Below are the code and all the weights of a small trained network. Each question names an input and a class and asks about switching units off, where a switched-off unit gives its printed mean instead of its output.

import numpy as np


def w(rows, s, z=0):
    codes = np.array(rows[::2]) - 128.0
    scale = np.full(codes.shape[1], s)
    scale[-1] = z or s
    return codes * scale


def norm(h):
    return h / np.sqrt((h * h).mean(-1, keepdims=True) + 1e-5)


def f(y):
    return np.maximum(y, 0)


def log_softmax(a):
    a = a - a.max(-1, keepdims=True)
    return a - np.log(np.exp(a).sum(-1, keepdims=True))


def net(x, mask):
    res = np.array(x, float).reshape(1, 6) / 4 @ E
    u = 0
    for l in range(3):
        y = f(norm(res) @ A[l][:, :-1].T + A[l][:, -1])
        res = res + np.where(mask[u : u + 15], y, B[l][:, -1]) @ B[l][:, :-1]
        u += 15
    return log_softmax(norm(res)[-1] @ U[:, :-1].T + U[:, -1])


A, B = {}, {}
E = w([
[126,129,44,170,50,237],'x0',
[126,129,127,128,129,127],'x1',
[130,127,128,130,128,128],'x2',
[105,181,245,90,16,149],'x3',
[193,161,51,65,72,47],'x4',
[146,253,116,85,192,167],'x5',
],0.0047)
A[0] = w([
[90,156,146,209,152,207,57],'L0N0',
[56,146,99,117,105,121,143],'L0N1',
[121,175,124,108,94,54,84],'L0N2',
[172,150,107,169,149,154,122],'L0N3',
[94,89,119,153,101,61,76],'L0N4',
[139,159,33,109,59,98,40],'L0N5',
[145,41,157,183,45,77,66],'L0N6',
[149,254,152,104,137,156,190],'L0N7',
[127,154,214,63,89,124,25],'L0N8',
[112,103,158,137,137,229,33],'L0N9',
[134,145,79,153,121,147,80],'L0N10',
[97,127,226,56,95,186,6],'L0N11',
[136,163,127,49,222,143,202],'L0N12',
[42,118,139,163,196,94,189],'L0N13',
[121,125,227,79,206,81,22],'L0N14',
],0.008,0.0023)
B[0] = w([
[172,157,190,122,155,155,202],'L0N0',
[171,110,124,162,91,126,152],'L0N1',
[198,148,192,84,135,185,188],'L0N2',
[94,81,117,151,144,98,168],'L0N3',
[129,220,125,145,177,103,177],'L0N4',
[186,132,228,83,179,183,216],'L0N5',
[27,253,118,139,170,102,223],'L0N6',
[37,171,127,185,112,95,254],'L0N7',
[125,105,86,109,18,91,212],'L0N8',
[146,87,179,64,149,151,187],'L0N9',
[124,133,95,152,99,114,163],'L0N10',
[111,143,114,55,11,136,219],'L0N11',
[111,130,131,179,146,85,225],'L0N12',
[169,90,181,125,138,146,198],'L0N13',
[230,58,163,132,94,34,205],'L0N14',
],0.0062,0.0052)
A[1] = w([
[76,99,135,158,113,86,125],'L1N0',
[148,102,129,171,192,113,95],'L1N1',
[107,122,147,121,106,107,2],'L1N2',
[100,93,162,144,132,133,131],'L1N3',
[125,134,100,154,91,251,222],'L1N4',
[143,150,101,105,131,120,96],'L1N5',
[122,135,125,98,172,147,123],'L1N6',
[133,151,86,126,111,160,242],'L1N7',
[70,149,126,135,130,104,188],'L1N8',
[146,135,89,79,161,127,170],'L1N9',
[144,98,123,104,129,111,58],'L1N10',
[161,155,111,93,119,118,150],'L1N11',
[110,105,108,127,133,147,19],'L1N12',
[83,161,147,152,131,114,52],'L1N13',
[135,114,102,134,94,91,161],'L1N14',
],0.014,0.0018)
B[1] = w([
[163,185,114,160,147,121,186],'L1N0',
[121,114,51,100,52,149,231],'L1N1',
[157,119,117,138,117,158,176],'L1N2',
[101,183,149,134,131,152,174],'L1N3',
[180,125,165,121,134,1,253],'L1N4',
[89,134,138,146,129,192,165],'L1N5',
[163,125,109,127,93,134,164],'L1N6',
[134,112,167,148,125,48,188],'L1N7',
[158,185,115,212,91,167,204],'L1N8',
[141,104,176,156,64,173,182],'L1N9',
[123,152,156,157,117,95,150],'L1N10',
[91,100,182,158,163,195,203],'L1N11',
[104,132,164,113,106,154,135],'L1N12',
[114,152,93,165,139,139,198],'L1N13',
[125,152,160,153,159,131,174],'L1N14',
],0.008,0.006)
A[2] = w([
[104,72,235,155,169,219,43],'L2N0',
[189,153,183,53,152,199,142],'L2N1',
[86,87,95,159,93,178,161],'L2N2',
[124,112,205,132,121,172,9],'L2N3',
[151,146,166,176,152,135,163],'L2N4',
[229,117,188,111,145,101,37],'L2N5',
[86,146,160,115,59,120,231],'L2N6',
[121,254,121,159,80,110,85],'L2N7',
[202,24,31,200,177,109,233],'L2N8',
[128,184,202,12,179,215,216],'L2N9',
[152,176,179,222,143,132,185],'L2N10',
[130,82,13,72,170,123,107],'L2N11',
[79,196,135,165,84,142,150],'L2N12',
[125,34,160,51,66,118,145],'L2N13',
[159,167,181,200,138,103,164],'L2N14',
],0.0073,0.0016)
B[2] = w([
[127,128,115,3,144,171,166],'L2N0',
[164,107,172,76,148,173,166],'L2N1',
[173,107,176,110,135,66,150],'L2N2',
[140,154,175,103,109,178,163],'L2N3',
[120,166,130,62,194,96,188],'L2N4',
[111,75,165,107,142,84,195],'L2N5',
[200,72,30,148,84,176,211],'L2N6',
[140,83,115,149,149,161,254],'L2N7',
[116,172,171,114,32,189,196],'L2N8',
[103,75,105,83,141,158,172],'L2N9',
[76,133,70,82,170,164,250],'L2N10',
[174,164,128,159,86,145,142],'L2N11',
[134,104,66,163,156,133,218],'L2N12',
[97,170,29,173,162,150,166],'L2N13',
[68,105,90,139,228,120,245],'L2N14',
],0.0068,0.0075)
U = w([
[168,130,106,171,2,166,168],'0',
[88,178,81,195,201,141,224],'1',
[146,97,188,134,161,11,111],'2',
[121,95,168,27,171,206,6],'3',
],0.013,0.0019)

Each question gives the input, the list of numbers given to net, and the class t.
The units are the neurons (one row each of A and B). Each row of codes is followed by its name. A weight is (code - 128) times the scale printed after its matrix; where a second scale follows, it is the last column's (A, B and U).
mask holds one flag per neuron, layer by layer. A switched-off neuron (its flag False) gives its mean, the last column of its row in B, instead of its output. The means were averaged over made-up inputs and are rounded, as every weight is.
A unit's drop is (log p(t) with every unit on - log p(t) with that unit switched off) / (log p(t) with every unit on - log p(t) with every unit switched off).
The circuit of an input: a set's keep is (log p(t) with only the set's units on - log p(t) with every unit switched off) / (log p(t) with every unit on - log p(t) with every unit switched off). Starting from the 12 units with the biggest drops (on a tie, the unit counted first), units are removed one at a time, each time the one whose removal leaves the highest keep (on an exact tie, the one counted first), for as long as the keep stays at least 0.8.
circuit, biggest first: the units of the circuit, biggest drop first
most important unit: the unit with the biggest drop
top k neurons: the k neurons with the biggest drops, biggest first
k most important neurons of layer l: the k neurons of layer l with the biggest drops, biggest first
input [-4,-3,-5,-7,-4,2], class 0: most important unit : L1N1
input [-6,6,-1,-5,0,5], class 2: 2 most important neurons of layer 2 : L2N6, L2N13
input [3,6,-8,-2,1,0], class 2: top 2 neurons : L1N4, L0N14
input [-5,-7,-2,-5,-5,-4], class 0: circuit, biggest first : L1N1, L2N8, L0N7
input [-5,3,1,8,-7,-7], class 0: circuit, biggest first : L0N11, L2N6
input [1,-1,-8,-8,-8,6], class 0: 3 most important neurons of layer 2 : L2N8, L2N14, L2N11
input [3,-4,0,6,-1,-7], class 1: top 2 neurons : L0N6, L1N1
input [0,5,-6,-1,7,-6], class 3: 3 most important neurons of layer 0 : L0N5, L0N7, L0N2
input [-4,-5,-1,4,6,-5], class 3: 2 most important neurons of layer 0 : L0N2, L0N7
input [8,2,-2,7,-5,-8], class 1: circuit, biggest first : L0N6, L1N1
input [1,2,-7,-7,-4,6], class 0: top 2 neurons : L1N1, L0N6
input [-2,7,-5,6,3,6], class 0: 2 most important neurons of layer 2 : L2N6, L2N13
input [1,-2,6,-4,-3,-4], class 0: top 2 neurons : L1N1, L0N7
input [3,2,-3,1,-7,-6], class 3: circuit, biggest first : L2N0
input [-3,1,-5,3,-1,-1], class 0: top 2 neurons : L0N11, L0N8
input [-4,-6,0,8,-6,-1], class 0: top 2 neurons : L0N11, L0N8
input [8,-7,-7,-7,-7,-7], class 2: 2 most important neurons of layer 0 : L0N14, L0N7
input [3,-2,-1,0,-5,-4], class 3: top 4 neurons : L0N9, L0N7, L0N0, L0N12
input [5,3,7,-1,-5,0], class 2: 2 most important neurons of layer 1 : L1N4, L1N11
input [8,0,2,-1,2,0], class 2: circuit, biggest first : L1N4
input [-6,-5,-2,-2,-1,-6], class 1: top 2 neurons : L0N6, L1N4
input [0,-7,5,8,0,8], class 0: top 4 neurons : L0N11, L0N8, L0N6, L2N6
input [-6,-1,6,5,0,8], class 1: top 3 neurons : L0N7, L1N4, L1N1
input [-7,6,0,4,-1,-8], class 1: top 2 neurons : L0N6, L1N4
input [8,7,8,2,1,6], class 2: top 2 neurons : L1N4, L0N6
input [4,-5,5,-4,-6,-2], class 3: top 2 neurons : L0N9, L0N0
